Below are the code and all the weights of a small trained network. Each question names an input and a target symbol and asks about switching units off, where a switched-off unit gives its printed mean instead of its output.

import numpy as np


def w(rows, s, z=0):
    codes = np.array(rows[::2]) - 128.0
    scale = np.full(codes.shape[1], s)
    scale[-1] = z or s
    return codes * scale


def norm(h):
    return h / np.sqrt((h * h).mean(-1, keepdims=True) + 1e-5)


def f(y):
    return y / 2 * (1 + np.tanh(0.7978845608 * (y + 0.044715 * y**3)))


def softmax(a):
    e = np.exp(a - a.max(-1, keepdims=True))
    return e / e.sum(-1, keepdims=True)


def log_softmax(a):
    a = a - a.max(-1, keepdims=True)
    return a - np.log(np.exp(a).sum(-1, keepdims=True))


def net(x, mask):
    ids = ['ΠΩαδζηθλξτφ'.index(c) for c in x.split()]
    T = len(ids)
    res = E[ids] + P[:T]
    u = 0
    for l in range(3):
        r = norm(res)
        for j in range(3):
            rows = slice(3 * j, 3 * j + 3)
            q, k, v = (r @ M[l][rows].T for M in (Q, K, V))
            z = softmax(np.where(np.tri(T) > 0, q @ k.T / 3**0.5, -1e9)) @ v
            o = O[l][rows]
            res = res + np.where(mask[u + j], z, o[:, -1]) @ o[:, :-1]
        u += 3
        y = f(norm(res) @ A[l][:, :-1].T + A[l][:, -1])
        res = res + np.where(mask[u : u + 8], y, B[l][:, -1]) @ B[l][:, :-1]
        u += 8
    return log_softmax(norm(res)[-1] @ U[:, :-1].T + U[:, -1])


Q, K, V, O, A, B = {}, {}, {}, {}, {}, {}
E = w([
[118,89,171,130,172],'Π',
[136,158,86,105,116],'Ω',
[124,176,145,152,127],'α',
[125,197,127,135,145],'δ',
[132,152,136,149,113],'ζ',
[113,160,145,176,121],'η',
[118,160,149,172,121],'θ',
[91,128,87,116,176],'λ',
[160,85,132,85,2],'ξ',
[186,139,140,72,167],'τ',
[98,173,143,167,144],'φ',
],0.0094)
P = w([
[209,187,173,255,157],'0',
[142,177,145,233,95],'1',
[131,181,148,196,111],'2',
[124,177,150,173,124],'3',
[118,172,155,167,139],'4',
[112,165,145,151,145],'5',
[108,156,148,139,151],'6',
[105,146,157,132,153],'7',
[103,141,146,109,146],'8',
[109,133,142,101,148],'9',
[118,112,128,95,147],'10',
[97,125,132,79,146],'11',
[93,118,148,89,150],'12',
],0.0035)
Q[0] = w([
[194,162,144,164,90],'L0H1',
[116,194,151,212,129],'L0H1',
[123,143,190,129,37],'L0H1',
[113,54,107,119,56],'L0H2',
[176,76,144,152,96],'L0H2',
[157,97,83,90,8],'L0H2',
[200,2,99,158,77],'L0H3',
[159,88,128,100,192],'L0H3',
[103,171,134,110,196],'L0H3',
],0.007)
K[0] = w([
[226,55,158,77,117],'L0H1',
[140,93,172,95,202],'L0H1',
[150,1,161,157,72],'L0H1',
[119,199,127,162,58],'L0H2',
[182,152,101,156,113],'L0H2',
[89,209,131,205,43],'L0H2',
[166,238,134,245,112],'L0H3',
[210,91,202,128,87],'L0H3',
[122,22,139,51,122],'L0H3',
],0.0054)
V[0] = w([
[146,144,58,178,130],'L0H1',
[66,161,53,115,161],'L0H1',
[176,39,90,108,124],'L0H1',
[78,31,142,77,254],'L0H2',
[64,204,145,198,76],'L0H2',
[108,176,94,109,65],'L0H2',
[51,221,66,80,248],'L0H3',
[102,72,121,126,49],'L0H3',
[65,161,70,203,142],'L0H3',
],0.0031)
O[0] = w([
[109,123,125,168,81,165],'L0H1',
[156,62,190,136,54,158],'L0H1',
[65,113,109,11,239,27],'L0H1',
[229,64,33,138,83,132],'L0H2',
[147,168,206,185,246,187],'L0H2',
[72,123,255,151,131,110],'L0H2',
[185,213,13,213,250,251],'L0H3',
[180,67,200,154,89,50],'L0H3',
[175,174,95,141,224,195],'L0H3',
],0.0023,0.003)
A[0] = w([
[126,138,90,206,77,149],'L0N1',
[96,123,131,221,147,116],'L0N2',
[254,149,233,142,106,59],'L0N3',
[177,167,207,142,149,67],'L0N4',
[174,212,44,86,120,2],'L0N5',
[37,52,206,22,110,47],'L0N6',
[202,74,81,117,164,71],'L0N7',
[154,97,64,138,187,166],'L0N8',
],0.0042,0.00096)
B[0] = w([
[111,137,157,3,138,206],'L0N1',
[123,172,124,95,176,250],'L0N2',
[82,146,72,111,108,183],'L0N3',
[86,118,110,144,153,200],'L0N4',
[108,135,161,180,163,239],'L0N5',
[174,69,127,155,159,84],'L0N6',
[127,160,146,147,97,115],'L0N7',
[111,166,146,115,82,213],'L0N8',
],0.0048,0.0016)
Q[1] = w([
[96,190,182,164,166],'L1H1',
[50,171,214,133,155],'L1H1',
[175,159,169,60,81],'L1H1',
[255,27,165,128,14],'L1H2',
[117,239,57,137,193],'L1H2',
[108,192,32,84,218],'L1H2',
[62,194,119,210,132],'L1H3',
[246,161,186,43,93],'L1H3',
[243,201,176,45,83],'L1H3',
],0.006)
K[1] = w([
[81,148,142,140,184],'L1H1',
[70,170,84,178,199],'L1H1',
[107,134,76,83,79],'L1H1',
[168,225,183,254,104],'L1H2',
[122,10,100,31,77],'L1H2',
[69,17,80,62,55],'L1H2',
[164,216,201,101,189],'L1H3',
[147,81,117,134,3],'L1H3',
[159,112,135,128,7],'L1H3',
],0.0071)
V[1] = w([
[91,120,152,79,62],'L1H1',
[218,133,96,130,160],'L1H1',
[54,173,98,123,212],'L1H1',
[208,98,177,217,61],'L1H2',
[41,26,46,130,108],'L1H2',
[252,129,169,92,134],'L1H2',
[94,107,5,121,132],'L1H3',
[199,191,81,203,225],'L1H3',
[40,115,65,151,65],'L1H3',
],0.0036)
O[1] = w([
[141,125,159,156,226,69],'L1H1',
[104,148,149,126,61,137],'L1H1',
[211,88,63,120,3,226],'L1H1',
[103,151,135,124,55,94],'L1H2',
[203,112,37,234,59,77],'L1H2',
[104,141,89,57,90,106],'L1H2',
[143,94,200,178,83,112],'L1H3',
[21,37,166,65,176,254],'L1H3',
[205,82,96,215,62,106],'L1H3',
],0.0033,0.005)
A[1] = w([
[136,113,140,153,201,152],'L1N1',
[173,253,113,153,145,195],'L1N2',
[76,73,68,208,186,134],'L1N3',
[128,167,70,190,195,179],'L1N4',
[106,172,85,80,92,71],'L1N5',
[184,83,157,154,87,133],'L1N6',
[232,37,148,164,173,252],'L1N7',
[120,126,73,74,70,83],'L1N8',
],0.0042,0.0025)
B[1] = w([
[77,117,77,123,74,159],'L1N1',
[10,2,102,84,52,253],'L1N2',
[142,182,81,87,25,174],'L1N3',
[62,91,126,126,12,230],'L1N4',
[146,92,200,167,131,151],'L1N5',
[64,147,146,144,189,92],'L1N6',
[34,22,111,146,45,120],'L1N7',
[131,151,178,169,82,123],'L1N8',
],0.0029,0.0032)
Q[2] = w([
[83,162,67,73,82],'L2H1',
[166,126,169,144,179],'L2H1',
[109,163,140,112,47],'L2H1',
[114,170,220,201,77],'L2H2',
[39,83,125,122,99],'L2H2',
[207,148,64,147,144],'L2H2',
[184,63,58,232,176],'L2H3',
[237,233,229,200,162],'L2H3',
[220,227,105,254,143],'L2H3',
],0.0074)
K[2] = w([
[109,49,136,97,198],'L2H1',
[119,172,116,119,89],'L2H1',
[176,65,140,128,127],'L2H1',
[11,134,123,255,51],'L2H2',
[121,73,32,151,89],'L2H2',
[160,170,172,124,161],'L2H2',
[63,182,118,180,78],'L2H3',
[73,213,181,124,212],'L2H3',
[5,203,105,179,192],'L2H3',
],0.0078)
V[2] = w([
[138,63,202,92,184],'L2H1',
[151,253,64,132,163],'L2H1',
[84,209,113,149,156],'L2H1',
[206,75,55,85,156],'L2H2',
[52,75,85,93,190],'L2H2',
[201,122,180,193,192],'L2H2',
[112,40,82,99,251],'L2H3',
[222,173,40,94,79],'L2H3',
[188,68,186,14,75],'L2H3',
],0.0043)
O[2] = w([
[152,55,132,117,164,120],'L2H1',
[151,189,136,81,35,133],'L2H1',
[165,157,96,137,58,184],'L2H1',
[67,142,114,138,71,66],'L2H2',
[193,113,67,174,100,217],'L2H2',
[80,188,169,153,118,2],'L2H2',
[13,121,253,108,88,127],'L2H3',
[95,184,48,59,122,105],'L2H3',
[153,189,141,71,175,150],'L2H3',
],0.0049,0.0055)
A[2] = w([
[69,80,183,115,74,84],'L2N1',
[144,169,84,126,128,174],'L2N2',
[86,124,93,61,142,76],'L2N3',
[116,173,171,120,203,151],'L2N4',
[175,81,200,156,59,106],'L2N5',
[87,86,1,168,79,80],'L2N6',
[212,74,141,73,90,185],'L2N7',
[114,80,87,110,111,3],'L2N8',
],0.0076,0.0027)
B[2] = w([
[131,56,112,188,228,144],'L2N1',
[98,58,105,119,174,167],'L2N2',
[123,154,253,56,83,154],'L2N3',
[145,118,62,106,72,136],'L2N4',
[158,96,98,44,128,143],'L2N5',
[144,69,34,96,22,254],'L2N6',
[42,151,81,178,142,186],'L2N7',
[188,181,123,202,71,143],'L2N8',
],0.0047,0.0067)
U = w([
[66,30,156,142,210,134],'Π',
[12,164,82,154,172,16],'Ω',
[187,177,158,141,119,125],'α',
[105,235,107,175,142,167],'δ',
[254,100,146,61,141,4],'ζ',
[169,143,160,165,147,160],'η',
[190,139,164,145,144,138],'θ',
[99,85,88,146,15,158],'λ',
[159,182,90,131,229,97],'ξ',
[56,164,180,21,126,142],'τ',
[103,176,136,199,158,221],'φ',
],0.0094,0.0036)

Each question gives the input, a string of symbols that net reads in full, and the target symbol t.
The units are the heads (3 rows each of Q, K, V and O) and the neurons (one row each of A and B). Each row of codes is followed by its name. A weight is (code - 128) times the scale printed after its matrix; where a second scale follows, it is the last column's (O, A, B and U).
mask holds one flag per unit, layer by layer, with each layer's heads first. A switched-off unit (its flag False) gives its mean, the last column of its rows in O or B, instead of its output. The means were averaged over made-up inputs and are rounded, as every weight is.
A unit's drop is (log p(t) with every unit on - log p(t) with that unit switched off) / (log p(t) with every unit on - log p(t) with every unit switched off).
The circuit of an input: a set's keep is (log p(t) with only the set's units on - log p(t) with every unit switched off) / (log p(t) with every unit on - log p(t) with every unit switched off). Starting from the 12 units with the biggest drops (on a tie, the unit counted first), units are removed one at a time, each time the one whose removal leaves the highest keep (on an exact tie, the one counted first), for as long as the keep stays at least 0.8.
circuit, biggest first: the units of the circuit, biggest drop first
k most important neurons: the k neurons with the biggest drops, biggest first
k most important neurons of layer l: the k neurons of layer l with the biggest drops, biggest first
which heads matter: for each layer, one digit per head in row order, 1 if its drop is at least 0.15 and else 0, layers parted by /
input φ η α Π τ λ τ ζ φ Ω, target τ: circuit, biggest first => L2H3; L2N3; L2N6
input Π δ Π, target Π: circuit, biggest first => L2N6
input θ τ φ Π Ω, target Π: which heads matter => 000 / 000 / 001
input ζ ζ η φ ζ δ δ θ φ, target φ: circuit, biggest first => L2N6; L2H3; L0H2; L2H2
input Ω η ξ Π α α Π ζ Π τ Π, target τ: which heads matter => 001 / 111 / 011
input δ Π ζ, target Π: which heads matter => 000 / 000 / 001
input δ θ δ, target δ: which heads matter => 010 / 010 / 111
input θ φ τ α λ ζ ζ δ δ η ξ δ, target ξ: circuit, biggest first => L2H3; L2N6
input φ Ω λ Ω φ δ ζ ζ τ λ λ τ η, target τ: circuit, biggest first => L2H3; L2N6
input λ λ Ω λ δ τ ζ Ω, target τ: 2 most important neurons of layer 2 => L2N6; L2N3
input ξ δ δ δ ξ α λ τ ζ ζ ζ ζ, target τ: 3 most important neurons => L0N3; L1N7; L2N3
input δ ζ θ λ ζ ξ τ τ τ Π, target τ: which heads matter => 000 / 001 / 011
input λ η τ φ, target τ: which heads matter => 000 / 000 / 000
input ξ ζ τ φ λ θ Ω δ ζ ξ δ φ η, target ξ: which heads matter => 000 / 001 / 001
input λ τ δ, target τ: circuit, biggest first => L1H2; L1H3; L2H3
input λ λ ζ λ τ Π Π δ δ, target Π: most important neuron => L0N5
input α δ δ Ω φ, target φ: which heads matter => 010 / 010 / 001
input ζ λ ζ ξ λ λ λ τ, target λ: 2 most important neurons => L0N3; L0N1
input δ λ Π λ ξ η ζ τ Π Ω θ ξ, target ξ: 2 most important neurons => L2N6; L2N7
input ζ ζ δ λ θ λ ζ τ δ, target τ: which heads matter => 000 / 000 / 001
input ζ λ τ φ δ λ λ τ τ ξ, target τ: 4 most important neurons => L2N6; L2N7; L2N5; L1N2
input η τ θ, target τ: which heads matter => 000 / 000 / 000
input λ τ λ ζ α λ ζ φ λ α Ω τ α, target τ: which heads matter => 000 / 000 / 001
input δ ξ λ λ λ α δ τ λ Ω λ ζ τ, target λ: 2 most important neurons => L0N1; L0N3
input δ λ λ ζ θ λ Π τ δ φ, target τ: which heads matter => 010 / 000 / 001
input τ φ ξ, target τ: most important neuron => L2N5
input Ω θ τ δ λ τ ζ θ, target τ: which heads matter => 000 / 000 / 001
input δ η φ Ω, target Ω: 3 most important neurons => L2N7; L0N1; L2N6
input δ δ ζ δ η ζ, target ζ: which heads matter => 010 / 010 / 111
input ζ φ δ, target δ: which heads matter => 010 / 011 / 111
